Below is a small trained network, with its code and all its weights. Each question gives an input and a target symbol and asks what happens when units are switched off, that is, made to give their printed mean instead of their output.

import numpy as np


def w(rows, s, z=0):
    codes = np.array(rows[::2]) - 128.0
    scale = np.full(codes.shape[1], s)
    scale[-1] = z or s
    return codes * scale


def norm(h):
    return h / np.sqrt((h * h).mean(-1, keepdims=True) + 1e-5)


def f(y):
    return np.maximum(y, 0)


def softmax(a):
    e = np.exp(a - a.max(-1, keepdims=True))
    return e / e.sum(-1, keepdims=True)


def log_softmax(a):
    a = a - a.max(-1, keepdims=True)
    return a - np.log(np.exp(a).sum(-1, keepdims=True))


def net(x, mask):
    ids = ['ΓΔΘΨαεζλμξπφ'.index(c) for c in x.split()]
    T = len(ids)
    res = E[ids] + P[:T]
    u = 0
    for l in range(3):
        q, k, v = (norm(res) @ M[l].T for M in (Q, K, V))
        z = softmax(np.where(np.tri(T) > 0, q @ k.T / 2**0.5, -1e9)) @ v
        res = res + np.where(mask[u], z, O[l][:, -1]) @ O[l][:, :-1]
        u += 1
        y = f(norm(res) @ A[l][:, :-1].T + A[l][:, -1])
        res = res + np.where(mask[u : u + 4], y, B[l][:, -1]) @ B[l][:, :-1]
        u += 4
    return log_softmax(norm(res)[-1] @ U[:, :-1].T + U[:, -1])


Q, K, V, O, A, B = {}, {}, {}, {}, {}, {}
E = w([
[161,194,193,107],'Γ',
[112,120,106,81],'Δ',
[4,80,164,96],'Θ',
[38,80,109,106],'Ψ',
[191,223,83,39],'α',
[125,153,70,57],'ε',
[182,227,138,90],'ζ',
[125,167,126,170],'λ',
[129,217,203,62],'μ',
[191,119,137,122],'ξ',
[145,56,118,71],'π',
[96,159,143,117],'φ',
],0.015)
P = w([
[255,120,107,55],'0',
[200,117,79,72],'1',
[175,104,79,88],'2',
[126,88,68,167],'3',
[109,100,66,155],'4',
[97,88,108,112],'5',
],0.0053)
Q[0] = w([
[254,65,192,45],'L0H0',
[159,88,168,154],'L0H0',
],0.0068)
K[0] = w([
[221,10,138,66],'L0H0',
[15,1,152,39],'L0H0',
],0.0081)
V[0] = w([
[179,47,59,154],'L0H0',
[71,130,66,3],'L0H0',
],0.0049)
O[0] = w([
[125,86,138,246,130],'L0H0',
[95,118,96,70,254],'L0H0',
],0.011,0.0029)
A[0] = w([
[70,158,255,141,143],'L0N0',
[206,82,109,98,191],'L0N1',
[104,138,47,141,255],'L0N2',
[108,147,179,139,225],'L0N3',
],0.0088,0.00094)
B[0] = w([
[132,179,54,112,183],'L0N0',
[110,71,122,170,252],'L0N1',
[184,206,140,155,243],'L0N2',
[254,113,86,161,160],'L0N3',
],0.0089,0.0034)
Q[1] = w([
[110,159,165,165],'L1H0',
[2,198,142,108],'L1H0',
],0.0071)
K[1] = w([
[29,21,10,97],'L1H0',
[106,205,254,111],'L1H0',
],0.0043)
V[1] = w([
[95,95,234,128],'L1H0',
[195,2,215,98],'L1H0',
],0.0048)
O[1] = w([
[126,76,179,129,4],'L1H0',
[173,126,131,10,74],'L1H0',
],0.012,0.0031)
A[1] = w([
[127,193,131,110,90],'L1N0',
[158,124,52,115,16],'L1N1',
[2,83,175,119,5],'L1N2',
[157,174,186,139,9],'L1N3',
],0.0097,0.0015)
B[1] = w([
[116,25,71,198,252],'L1N0',
[196,153,162,161,253],'L1N1',
[254,164,96,178,192],'L1N2',
[131,184,71,83,157],'L1N3',
],0.012,0.0041)
Q[2] = w([
[64,135,254,106],'L2H0',
[150,32,35,48],'L2H0',
],0.0084)
K[2] = w([
[212,209,94,2],'L2H0',
[4,188,145,212],'L2H0',
],0.009)
V[2] = w([
[44,131,59,67],'L2H0',
[141,2,162,145],'L2H0',
],0.011)
O[2] = w([
[67,143,3,39,70],'L2H0',
[232,86,76,136,3],'L2H0',
],0.011,0.0031)
A[2] = w([
[102,145,49,36,106],'L2N0',
[173,147,174,255,155],'L2N1',
[110,211,18,184,107],'L2N2',
[150,17,44,158,252],'L2N3',
],0.0089,0.0029)
B[2] = w([
[137,59,207,103,191],'L2N0',
[27,58,218,98,232],'L2N1',
[77,124,135,228,254],'L2N2',
[88,86,51,254,199],'L2N3',
],0.0075,0.0088)
U = w([
[140,184,151,94,159],'Γ',
[127,122,139,79,172],'Δ',
[93,95,136,68,176],'Θ',
[65,91,127,154,14],'Ψ',
[110,225,110,174,197],'α',
[53,154,76,160,17],'ε',
[86,194,128,143,71],'ζ',
[112,130,228,132,145],'λ',
[38,168,107,73,254],'μ',
[224,93,184,151,74],'ξ',
[176,46,27,156,109],'π',
[48,95,9,100,164],'φ',
],0.014,0.0059)

Each question gives the input, a string of symbols that net reads in full, and the target symbol t.
The units are the heads (2 rows each of Q, K, V and O) and the neurons (one row each of A and B). Each row of codes is followed by its name. A weight is (code - 128) times the scale printed after its matrix; where a second scale follows, it is the last column's (O, A, B and U).
mask holds one flag per unit, layer by layer, with each layer's heads first. A switched-off unit (its flag False) gives its mean, the last column of its rows in O or B, instead of its output. The means were averaged over made-up inputs and are rounded, as every weight is.
A unit's drop is (log p(t) with every unit on - log p(t) with that unit switched off) / (log p(t) with every unit on - log p(t) with every unit switched off).
The circuit of an input: a set's keep is (log p(t) with only the set's units on - log p(t) with every unit switched off) / (log p(t) with every unit on - log p(t) with every unit switched off). Starting from the 12 units with the biggest drops (on a tie, the unit counted first), units are removed one at a time, each time the one whose removal leaves the highest keep (on an exact tie, the one counted first), for as long as the keep stays at least 0.8.
circuit, biggest first: the units of the circuit, biggest drop first
most important unit: the unit with the biggest drop
k most important neurons: the k neurons with the biggest drops, biggest first
top k neurons in layer l: the k neurons of layer l with the biggest drops, biggest first
input Ψ α α λ ξ ζ, target λ: most important unit -> L2H0
input α Ψ ζ π ε, target π: circuit, biggest first -> (L2H0 L0H0 L1N2)
input α Ψ α ε μ α, target μ: circuit, biggest first -> (L0H0 L2N3)
input λ λ α, target λ: circuit, biggest first -> (L2H0 L2N1)
input μ Ψ α, target μ: circuit, biggest first -> (L2H0 L0H0 L1N2 L1N0)
input ξ Θ λ α Ψ, target λ: circuit, biggest first -> (L1N2 L1N0 L2H0 L2N1)
input Γ Θ α α Θ, target α: 3 most important neurons -> (L1N2 L0N0 L1N0)
input λ α Θ, target λ: circuit, biggest first -> (L1N2 L2H0 L1N0 L2N1)
input λ π π λ, target π: circuit, biggest first -> (L2H0 L0N1 L1N2)
input Γ μ φ φ Δ, target φ: circuit, biggest first -> (L2H0 L0H0 L1N0 L2N1)
input λ ξ π Θ, target ξ: circuit, biggest first -> (L1N2 L2H0)
input λ Ψ π, target λ: circuit, biggest first -> (L2H0 L1N2 L1N0)
input Ψ ε Δ φ Θ, target φ: circuit, biggest first -> (L0H0 L2H0 L1N2 L1N0)
input λ ε ξ ξ α, target ξ: circuit, biggest first -> (L2H0)
input Θ π ξ φ Θ, target φ: 2 most important neurons -> (L1N0 L1N1)
input Ψ Ψ ξ ε, target ξ: circuit, biggest first -> (L2H0 L1N2 L0N1 L1N1)
input φ π ε φ ζ, target φ: top 2 neurons in layer 1 -> (L1N0 L1N2)
input λ φ ε, target λ: 2 most important neurons -> (L0N3 L1N1)
input Ψ ξ Ψ, target ξ: top 2 neurons in layer 0 -> (L0N1 L0N0)
input α ξ π π μ Ψ, target π: 3 most important neurons -> (L1N2 L0N1 L0N3)
input π π Δ, target π: 2 most important neurons -> (L2N3 L1N2)
input λ Ψ Δ, target λ: top neuron in layer 1 -> (L1N0)
input α ε Ψ α μ, target μ: top 2 neurons in layer 0 -> (L0N1 L0N2)
input ξ α ξ λ Θ ε, target λ: top 2 neurons in layer 1 -> (L1N2 L1N0)
input α Γ Ψ, target α: top 2 neurons in layer 0 -> (L0N0 L0N1)
